Table B holds the same points as the rows below and some others, measured another way and shuffled. Each row below is followed by which row of B it is.
B, 72 x 29:
[[  26  -49 -153  164   41   28  -44 -112 -110   72   28 -140  224   -4
  -224   63   40 -105  104 -211  183   50  -72  -75  111   30  -17    5
   203]
 [ -66   50   89   62  -21   -6 -118   52   76 -165   15  -30  -36   25
   -17  -44   -6 -194   84 -104 -123 -103  218   86    5  -90    5   76
   115]
 [  72 -159  -69   10   -4  120 -171  125   15   83   91  -97   96   53
   137   30   21   82  113  -36  100   12   20   71  -23  207  -70   35
   151]
 [-107   41   42  289  216  -89   79  -59  173 -204  -27  110   -6 -148
  -342  -49  -30 -493   18 -164  -74   77   49  -46  120 -227 -148  -54
    80]
 [-238  313  200  336  -48 -188 -176 -135  234 -277  -25   89 -150   68
  -296 -110  -51 -382   99 -208 -304   78  174 -194   31 -220 -186   88
  -514]
 [ -72  140 -115   69   65  -93 -112 -145 -250  -10  -37 -194  161   -3
  -371   28  -29 -233  107 -182  123  168  -91 -216  132    4 -101   55
    -3]
 [  25  -94 -168  139   62   -5   95 -103  -32   16  -65  -98  133 -126
  -247   66   41  -91   17 -113   76  -21   69  -53   48 -113  111  -70
   236]
 [-180   16 -179  196  177  -77    6  -80  -11 -415  134  236  -71   52
   -90  399 -327  332 -140 -185 -174   96   -5   16  -76 -274  104 -327
  -197]
 [ 157 -225  -54  -66   68  166 -191  288  -26  175  107 -117   90  -29
   219    8  -24    6   41   38  181   47  -29  121 -103  350 -143   12
   229]
 [ 176 -170 -120  -11  -93  121  -86  109 -178  146   93 -176   56  -29
   -44   11  -95  -73  -51  -85  164  -38  -83  -66  -99  189   59  -53
   212]
 [ -76   35   53  175   88  -43  -12   39  134 -230   19   93  -75  -74
  -106   29  -95 -225  -42 -127 -155  -55  174   65  -39 -187    6  -75
    42]
 [  -8 -175   -9 -177  -21   96 -173  116   73  -32   33 -117   12  102
   176  -97  107   47  258   85    8  -10  129   89  108  149  -85  167
   233]
 [ -64   70  130   28   91  -69  -64  106  104 -123  -90  -42  -95 -136
  -128 -147    2 -428   41   15 -129   -3  225    8  -12  -71 -114   72
    48]
 [  -1  -49 -114   17  -42  -21 -112 -126   -7  160  -97 -229  148   15
  -216 -118  192  -92  270    4  117  145    3 -230  161  130 -138  172
   -27]
 [  50 -111    0   -2  -98  105 -252  118   63   76   94 -105   28  128
   158  -49   38   69  171  -19   41   24   38    7  -23  245 -125  110
   -17]
 [  58  215  -11  -36 -212  -53 -308   71 -397   82   50 -257  -72   46
  -197    8 -272 -152 -131 -130   20   90  -81 -305 -240  207  -21    5
  -378]
 [ -88   37  115  -33   83  -45 -148  117  220  -57 -145  -80  -16  -73
    86 -113  171 -137  198  113 -142    0  370  124    1   10 -131  178
     8]
 [-275  341  148  337   31 -222 -152 -199  184 -283  -69   65  -69   47
  -360  -64  -13 -366  138 -220 -261  123  167 -188  102 -258 -196   96
  -458]
 [ -51 -170   35   59  100   60  -89  112  274 -125   59   84  -49   25
   110  -53   43  -55  163   34  -74   50  102   93   77   39 -170   38
    76]
 [-237  105   68   66  -12  -79 -221  -95  132 -309   74   58  -94  218
   -77  -36  -34  -37  250  -99 -188  124   67 -101  168  -84 -187  124
  -259]
 [ -38  -10  117  -13  -41  -19  -81   71   87 -135  -16  -44 -153  -24
  -123 -205  -15 -374   88    5 -125  -16  129  -83   41  -34  -95  102
    30]
 [ 242 -288 -171  -34  -32  189  -61  168 -146  245   81 -192  148  -73
    76   46  -18   36  -29  -27  254  -52  -65   46 -102  264   70  -60
   388]
 [ -65  -26   18  -89  -72   46 -185   25  -25 -142   68 -112   19  150
    55  -46   25  -32  210  -76  -32  -59  119   56  112   25  -12  145
   192]
 [  80 -196 -204  250  -12   71   20  -50  184  123  -22  -13  143  -65
    50  199   95  356   11  -68   21  -62  167   64 -124  -13  157 -137
    11]
 [  99   -7   21    9  115  -28  -29  200  -13  124 -139 -141  -26 -287
  -125  -86  -19 -355 -105   92   15   46  164  -28 -174   93  -82  -18
    34]
 [ 204   -7   -5   40  -95   58 -206  243 -136  285   -2 -213    0 -141
     9  -17 -105 -144 -157   -7   94   17   40  -91 -335  306  -50  -34
  -147]
 [ 107 -194  -30   33  194  101   41  253   15  -57   65   36    4 -188
    49   62 -133 -214 -144  -33   54  -63   63  203 -116   22   13 -152
   416]
 [  77 -245 -212   26  -44   64   69 -118    5  111  -46 -161  131  -41
  -165  -18  138   52  146  -19  130   -9   12 -115  124    9   95    5
   267]
 [  41  -84  -94  195   16   31  -72  -60  167  203 -110 -158  235  -67
   -38   -2  259   27  193  -56   96   -5  189   32   33   73  -39   93
    97]
 [  92  -68  -99   81 -184   83 -153  -16  -62  124   54 -180  117   71
    22   51   35  124   67 -141   70 -110   92  -15  -78  105  122   29
    81]
 [ 175 -108  -70   85  -96   93  -78   69 -156  178   80 -180   65  -54
  -181  -80  -73 -294  -34 -146  184   -3 -138 -157  -57  183  -22  -16
   163]
 [ -65 -188 -153  120  104  -22   76   -5  193 -214   35  189 -168  -53
   -66  155 -162  238  -74   50 -174  106   30  -88  -66 -147   33 -247
  -216]
 [ -90  -30 -170   11   97  -81    7 -157   -8  -21 -138 -133  112  -57
  -247   26  122   17  183   16   27  132   87 -139  159  -71  -31   48
    23]
 [ 178 -181 -100  -94  115   95  -21  234 -206  127   31 -158   46 -190
   -67   -7 -128 -253 -117   21  193   46  -81   -2 -104  198  -40  -84
   331]
 [ -93   70   -7   97  -76  -11 -232  -62   -9  -94   79  -73   47  175
   -52   19  -20    8  179 -163  -29   57   21  -77   69   40  -91   96
  -124]
 [-238  336   22  263   33 -129 -259 -150  -46 -274   63   12  106  169
  -121  215  -98   35  101 -342 -136   37  146   32   15 -170  -37   33
  -248]
 [ 141 -269  -69   64   65  141   -8  164  128  134   19  -62   97 -120
   112  -11   87  -50   41   10  113  -73  109  149  -50  127   -1  -27
   352]
 [-190   -8 -163  164  187  -88    8  -93   55 -386   83  223  -93   36
  -114  320 -255  298  -71 -109 -191  152    0  -42  -23 -250   35 -266
  -259]
 [  77 -208 -155  151  -54  114  -95  -70  174  242  -30 -170  287   40
    89   25  294  232  270  -63  156  -47  149   75   79  141   11  115
   210]
 [  32 -296 -269   63  235   35   99  -10   39   30    4   27   86 -128
  -160  119  -31  103   27   61  148  240 -166 -122   78   63 -113 -171
    89]
 [ -44  126   20  115  -17  -31 -215   34    1  -25    0  -93   49   28
   -12   53  -23  -26   55 -121  -46   18  149    1  -90   45  -60   47
  -152]
 [-125  -86 -148  145  -42  -42   14 -147   64 -321  122  170 -176  116
  -164  172 -232  255  -35 -110 -198   76  -56 -199    2 -214   98 -217
  -291]
 [  83  -27   21   24 -108   28 -131  112   -3   74  -15 -133  -55  -51
   -21  -76  -27 -135  -10   -9  -31  -44  130  -58 -145  106    4   27
   -50]
 [-129  102   97  131  -35  -25 -142  -23  132 -227   24    7   -7   85
    17   10   16  -86  124 -169 -176 -125  282  135   21 -160   38   83
    51]
 [  57 -106   39 -147 -111   78 -136  138  -69  -28   56 -146  -74   36
    22 -142  -30 -191   88    9   -4  -67   70  -19    3  117   -6  103
   211]
 [  98  -13   16  250  -78   32 -150   91  118  163   18  -62   18  -68
   -39  -30   -9 -129  -36  -97    6   12   65  -77 -185  137  -82  -22
  -198]
 [ -79  -95   40  102  109   37 -128  103  237 -149   71   92  -13   54
   125   10   18   -8  148  -31  -90   33  128  140   47   11 -149   32
    50]
 [  30   47    8  229  141  -46  -41   53   78  105 -100  -82   98 -212
  -211  -48   56 -370  -10  -80   50   76  104  -41  -57   29 -151    4
     1]
 [-133  348  159  398  256 -241 -147   75  365   88 -322   -1   39 -327
  -144    1  149 -291  -26   36 -215  176  466   18 -248  -67 -286   35
  -601]
 [ -42  -50 -138  141   31  -54   90 -168   16  -61  -81  -68   70  -85
  -314   26   50 -113   62 -110   -2    2   77 -130   99 -182   84  -43
   117]
 [ -63  -84   79  115  124   25 -121  147  353  -81  -23   83  -22  -36
   186  -13   99    3  138   59 -136   11  275  189  -39   21 -151   51
   -24]
 [-288  382  -87  348  128 -249   -5 -344  -92 -360  -85   24  129   -3
  -455  272  -90  -79    1 -385 -172   22  196  -66   81 -471  130  -91
  -167]
 [ -95  141  -23  308   35  -53 -190  -75   32  -76   79   14   95   78
  -138  119  -76  -54   55 -258  -17  113   -7  -71  -12  -10 -136  -24
  -247]
 [ 123 -224  -79  -14   58  141 -134  192   42  157   64 -103  109  -30
   153    7   38   29   87   28  154   47    6   92  -45  267 -116   22
   201]
 [  23  -52   39    4    5   52 -202  141   25   23   63  -76  -20   33
    32  -76  -34 -150   95   -7   25   95   -5  -43  -23  195 -197   72
   -47]
 [ 251 -134 -224  -43 -314  118 -120   50 -350  237   96 -268   13   10
   -57  123 -197  226 -181  -98  137  -94  -90 -214 -288  210  278 -145
   -39]
 [-125  149  134  112  -56  -68 -114  -29   72 -247    3  -17  -94   41
  -159  -97  -40 -339   86 -164 -184  -80  200  -19   45 -177  -11   94
   -10]
 [  37 -222 -170  126   81   78  -38  -76  175  191  -56 -132  283  -13
    -4    8  287  122  286  -13  183   66   73   35  168  126  -98  100
   236]
 [ -66   82   53  266   88  -42 -114   21  183  -59  -24   22   44  -57
   -67   25   29 -168   57 -128  -80   24  180   51  -42  -50 -118   18
   -99]
 [ 117 -164  -89 -150 -196  138 -210   95 -172   76  139 -197    9  149
    93  -22  -64  112   98  -29  107  -29  -65  -74  -29  249   28   61
   121]
 [ -17  -10   35  108  218  -19  -18  194  173  -87  -84   40    2 -207
    83   87  -11  -94  -72   30 -109  -39  323  237 -164  -74  -16  -80
   106]
 [ -46   60   11   96  -60  -20 -120  -15  -89 -169  104  -26  -60   65
  -184   -5 -164 -221    1 -193  -54    8  -32 -117    6  -51  -17  -17
   -32]
 [ 169 -296 -258  -97   49  109   72   34 -163  189  -35 -218  154 -140
  -120   25   47    6   29   44  240   24  -60  -67   36  131   86  -53
   406]
 [  94 -124 -201  112 -105   29  -14  -57 -111   81   43  -87    4  -34
  -183  108 -126  118  -92  -89   53   34  -80 -220 -118   33  117 -157
  -108]
 [ -39  -15   79   57  119  -48   -7  129  182 -117  -92   28 -132 -181
   -80  -89  -15 -285  -22   67 -161   18  228   13  -70  -84  -85  -19
   -22]
 [  47 -202   38  -51  -13  112  -67  143  136  -50   50  -39  -43    8
    98 -127   53 -153  134   23  -15  -78  118   95   54   68  -41   84
   298]
 [ -86    6  135  109   27  -13  -98   71  327 -131  -73   22  -40  -28
    90  -92  143 -131  161    3 -196 -107  389  173   -5 -102  -50  118
    48]
 [ -91   62  -88  233 -117 -106   25 -272  134  -33 -154  -97   57  -26
  -305  -10  161  -13  140 -121 -123  -48  242 -173   67 -238  128   42
  -139]
 [ -26 -130   26  -52  -26   74 -139   79  135  -66   32  -65   11   79
   138  -68   99    2  215   10  -45  -56  178  112   76   55  -44  132
   206]
 [ 189 -224  -55 -116 -161  164 -159  206  -56  190   66 -194   -7   10
   167  -65   -2   49   33   55   95  -78   51    7 -140  282   38   44
   165]
 [   7   25   24   11 -121    0 -187   63   10   27  -18 -129  -47   21
     1  -47   -2  -35   62  -12  -70  -14  160  -69 -101   85  -15   75
  -140]
 [-151   99  135   85   72 -100 -172   60  282 -137  -99   23 -111  -27
    -4 -100   71 -148  150   73 -224  102  275  -11  -18  -29 -220  119
  -300]]
Rows of B count from 0, top down.

[ -67  130 -269 -186  -36  141  218  -19  143 -100  285  -87  -18   28
  -12   32 -201  -77 -194  -33   71  195  -96  128  -38] -> 34
[  12   34  -21  -63  158  -49 -167  -90  164 -105  -46  -59   14  149
  132  -51   50  254   -6   68  -95  140  118   69  122] -> 1
[ 572 -426    8  -26   65   81  236 -278 -236  150  143   37  -13   -9
  168  165 -177   41 -370  161  287  344 -331  447 -531] -> 48
[  41   -7  -77  -15  211  -94 -236 -177   57  -98    6 -146   21  274
  196  -66   43  184    5  194   48  274  -56  155  -72] -> 43
[  85  -77    8  -97 -182  302  161  137  132   19 -115   66  120 -246
 -446   88   53   19  -54 -204  -52 -256  102  174   68] -> 0
[ -31  138 -113  -63   91  -35 -110 -100  167 -136  123 -216  -12  214
  131 -127  -65  137  -32  173   -7  225   38  120   17] -> 68
[-147  178  -98 -150  102   15  -77   50  314 -188    1  -15   13   26
   47  -27   40  252  -43  -89 -222   23  269  -68  352] -> 44
[ 258 -290  -64   60  -15  217  120 -123  -60  -10   33 -180  211   24
 -131   61   18  -62 -141  167  230  173 -312  436 -337] -> 28
[ 187 -277  -64  -55  121   93  428 -111   82  -24  131  214   96 -176
  225  346 -171  113 -410 -164  -44  302 -106  138   54] -> 25
[ -90   96  -64  -26 -115  157  -41  128  198  -47   10 -229  139  -43
 -325  -78   41  -73   58   68  -50 -113   32   42  -48] -> 32
[-364  242  151   44  258 -217 -152 -228  139  185   78  104 -106  359
  127  109 -372 -315  327  126 -117  381 -192 -286 -300] -> 41
[  34  185 -167 -199 -110   27  182   17   63   21  204   44 -166  -47
    2   38 -239   87 -152 -161   -3  105  117   82   97] -> 54
[-155  149 -307  -51    5  -35  113   42  128 -123  242 -179   34   47
  119   51 -115   53 -130  -47    0  261  -19   19  154] -> 59
[  92    3  -82 -130    5   98  192  -67  117  -35  172  -12  -16  -14
   47   58 -178   49 -209   -8    1  175   -8  153  -37] -> 2
[ 161    8  -33 -107  -71   47  126  -37   12   67   75   37  -81  -44
  -34   49 -155   98 -125  -69   28   83   44  170  -40] -> 53
[ 271 -298 -156 -106    8  328   40 -103  -64  -20   41 -125  178    2
 -274   34   93 -136 -172  155  288   38 -342  400 -496] -> 38
[-141  269 -207 -193   52   11 -193  -15  186 -141  120 -172  -68  197
  -18 -155  -23   88   37   71   -9   86   93   30   39] -> 11
[  89  -92 -162 -101  107   77  176 -128   76  -71  187  -22   41   44
  138  118 -134   26 -246   31   73  287 -151  177 -109] -> 40
[   3  109  114   20   64  -84  -70  -53  230  -76  -67  -59    4   77
  144  -54  -41  326   14    5 -217  113  274   51  320] -> 12
[  87  -46 -215 -257   80  190  124  -65   99  -77  179   30   -7   -5
  -34   74  -82  -36 -250   -5   87  121 -120  144 -202] -> 35
[   3  151   38 -118   70  -39 -171  -30  199  -64  -48  -21  -69   95
   37 -104   -5  259   31   21 -151   17  258   25  170] -> 65
[ 380 -442  108  134  174   52  149 -234  -31   77  108 -141  185   27
  171  135 -107  -79 -282  363  137  360 -368  255 -564] -> 23
[  74 -113  -64 -124  166   69   96  -60  176  -92   51   72   63  -42
  117  129  -25  142 -233  -38  -89  152   27   41   38] -> 42
[  46   52  -94  -41  150  -44 -159 -168  120 -136  103 -237   14  276
  196 -125  -15  156  -40  245   41  279  -36  183  -79] -> 16
[  68  155  198 -202   53  -60   66   -6  284  137  203   80 -209  -79
   75  -20 -345  -25 -159  110 -274   31  226 -303 -209] -> 37
[-169  144 -136  -10 -258  210  233  208  186  -48   21  -84  140 -197
 -375   74  -48  -30   14 -249  -85 -117  109  111  297] -> 5
[ 304 -119    9  -27  -26   13  123 -118  -53   65   88  -28  -43   -7
   79   44 -151  142 -184   52   83  181  -29  264 -128] -> 58
[  13   49  240   65  -74  -15  164   87  264   27 -157  137   42 -214
  -22  117  -84  310  -18 -242 -357  -67  396  -36  499] -> 33
[ 109  103  245  -66   75 -138  116  -66  254  141  232    4 -159  -29
  222  -11 -393    3 -176  207 -260  181  165 -243 -207] -> 31
[  87  223   45 -224   -6  -27 -100  -87   88   82   81   58 -254  107
  -16 -109 -207  109   14   21  -44   36  182   26  -89] -> 18
[ 130 -163   94  -22   20  122  140   14  147    8 -111  124  112 -181
  -89  160   18  159 -129 -129 -141  -36  113   93  119] -> 21
[  87   55  198   -5  110 -144 -138  -93  156   39  -81   25  -75   82
  156  -30  -78  273   27   57 -196  106  232  -26  104] -> 64
[-214  200  347   64  -70    3  -72  -82   57  349 -189  252 -103  102
 -392  112 -301 -304  484 -123 -121  -40  -25  -93 -186] -> 39
